Below are the code and all the weights of a small trained network. Each question names an input and a class and asks about switching units off, where a switched-off unit gives its printed mean instead of its output.

import numpy as np


def w(rows, s, z=0):
    codes = np.array(rows[::2]) - 128.0
    scale = np.full(codes.shape[1], s)
    scale[-1] = z or s
    return codes * scale


def norm(h):
    return h / np.sqrt((h * h).mean(-1, keepdims=True) + 1e-5)


def f(y):
    return np.maximum(y, 0)


def log_softmax(a):
    a = a - a.max(-1, keepdims=True)
    return a - np.log(np.exp(a).sum(-1, keepdims=True))


def net(x, mask):
    res = np.array(x, float).reshape(1, 3) / 4 @ E
    u = 0
    for l in range(2):
        y = f(norm(res) @ A[l][:, :-1].T + A[l][:, -1])
        res = res + np.where(mask[u : u + 10], y, B[l][:, -1]) @ B[l][:, :-1]
        u += 10
    return log_softmax(norm(res)[-1] @ U[:, :-1].T + U[:, -1])


A, B = {}, {}
E = w([
[121,2,73,129,108,67,58,159,178,179],'x0',
[236,74,232,128,53,106,107,26,41,135],'x1',
[100,188,19,130,140,50,49,42,75,66],'x2',
],0.0071)
A[0] = w([
[120,217,148,141,159,178,180,130,111,99,14],'0.n0',
[76,200,61,112,194,65,86,109,121,82,54],'0.n1',
[84,153,73,134,161,163,157,211,186,146,37],'0.n2',
[114,133,109,112,145,77,98,102,108,123,65],'0.n3',
[146,115,180,109,134,185,135,165,147,166,44],'0.n4',
[81,30,72,129,148,58,69,173,220,179,36],'0.n5',
[104,255,154,127,198,188,183,116,119,91,25],'0.n6',
[73,160,66,138,162,126,137,152,152,100,40],'0.n7',
[105,117,157,112,161,225,166,207,193,176,54],'0.n8',
[101,179,80,111,125,145,144,179,137,104,2],'0.n9',
],0.0088,0.0064)
B[0] = w([
[83,53,101,113,100,191,120,176,63,122,178],'0.n0',
[198,160,132,190,80,18,232,152,195,108,239],'0.n1',
[167,125,206,106,190,166,59,51,167,194,214],'0.n2',
[123,139,164,132,63,131,203,172,159,162,165],'0.n3',
[129,183,72,154,92,68,152,105,116,88,172],'0.n4',
[54,105,100,82,84,254,120,157,3,64,254],'0.n5',
[48,50,51,79,65,227,81,168,40,109,213],'0.n6',
[132,128,184,112,209,124,79,47,128,153,194],'0.n7',
[186,169,115,182,88,14,193,135,187,85,222],'0.n8',
[118,154,175,82,179,156,87,56,152,116,159],'0.n9',
],0.0079,0.0084)
A[1] = w([
[139,134,145,127,102,136,101,130,83,107,55],'1.n0',
[118,132,121,134,252,138,92,136,183,161,32],'1.n1',
[187,133,193,127,138,114,87,65,81,204,39],'1.n2',
[100,147,121,103,192,148,102,131,199,151,19],'1.n3',
[107,70,88,129,123,127,87,173,117,164,3],'1.n4',
[131,168,84,170,125,12,120,116,142,109,48],'1.n5',
[140,111,177,127,117,139,172,178,144,174,72],'1.n6',
[154,110,144,151,129,125,176,150,191,128,45],'1.n7',
[107,117,140,106,133,121,140,111,137,141,92],'1.n8',
[137,138,145,154,132,89,168,180,147,125,32],'1.n9',
],0.012,0.0037)
B[1] = w([
[89,103,124,135,167,148,130,184,130,156,212],'1.n0',
[116,87,241,86,222,75,79,78,135,160,192],'1.n1',
[66,120,126,106,255,124,89,128,221,116,238],'1.n2',
[170,67,177,177,169,128,62,93,186,119,189],'1.n3',
[80,128,114,99,89,223,161,142,38,56,186],'1.n4',
[198,185,140,165,67,121,200,216,180,209,253],'1.n5',
[129,186,42,144,97,100,89,120,108,143,176],'1.n6',
[160,213,56,156,89,59,170,133,167,136,180],'1.n7',
[122,149,110,106,153,132,137,138,149,134,136],'1.n8',
[140,162,108,144,70,64,141,113,201,145,181],'1.n9',
],0.0075,0.0062)
U = w([
[76,110,109,101,86,218,124,157,5,108,254],'0',
[182,196,117,167,60,49,185,154,166,145,79],'1',
[123,107,198,117,253,120,87,99,173,139,64],'2',
],0.016,0.0017)

Each question gives the input, the list of numbers given to net, and the class t.
The units are the neurons (one row each of A and B). Each row of codes is followed by its name. A weight is (code - 128) times the scale printed after its matrix; where a second scale follows, it is the last column's (A, B and U).
mask holds one flag per neuron, layer by layer. A switched-off neuron (its flag False) gives its mean, the last column of its row in B, instead of its output. The means were averaged over made-up inputs and are rounded, as every weight is.
A unit's drop is (log p(t) with every unit on - log p(t) with that unit switched off) / (log p(t) with every unit on - log p(t) with every unit switched off).
The circuit of an input: a set's keep is (log p(t) with only the set's units on - log p(t) with every unit switched off) / (log p(t) with every unit on - log p(t) with every unit switched off). Starting from the 12 units with the biggest drops (on a tie, the unit counted first), units are removed one at a time, each time the one whose removal leaves the highest keep (on an exact tie, the one counted first), for as long as the keep stays at least 0.8.
units of the circuit, in order: the units of the circuit, biggest drop first
most important unit: the unit with the biggest drop
k most important neurons: the k neurons with the biggest drops, biggest first
top k neurons in layer l: the k neurons of layer l with the biggest drops, biggest first
drop of u: that unit's drop, to one decimal
input [-5,-3,-3], class 0: units of the circuit, in order => [0.n6]
input [3,6,4], class 2: 3 most important neurons => [0.n1 0.n8 1.n2]
input [-3,4,3], class 2: units of the circuit, in order => [0.n5 1.n2]
input [-3,7,4], class 2: 3 most important neurons => [0.n1 0.n5 0.n8]
input [-6,-8,3], class 2: top 2 neurons in layer 0 => [0.n5 0.n2]
input [-4,7,-6], class 2: top 2 neurons in layer 1 => [1.n2 1.n5]
input [2,6,2], class 2: 3 most important neurons => [0.n1 0.n8 0.n5]
input [5,6,0], class 2: top 3 neurons in layer 0 => [0.n6 0.n5 0.n0]
input [1,6,-5], class 2: 2 most important neurons => [0.n1 1.n2]
input [1,-5,-4], class 2: 3 most important neurons => [0.n2 0.n1 1.n1]
input [-5,-5,0], class 0: top 2 neurons in layer 0 => [0.n6 0.n0]
input [3,-2,3], class 0: 2 most important neurons => [0.n5 0.n8]
input [0,6,0], class 2: 2 most important neurons => [0.n1 0.n5]
input [6,6,-1], class 0: most important unit => 0.n2
input [6,-3,-3], class 0: drop of 0.n5 => 5.4
input [8,2,6], class 0: drop of 0.n5 => 1.6
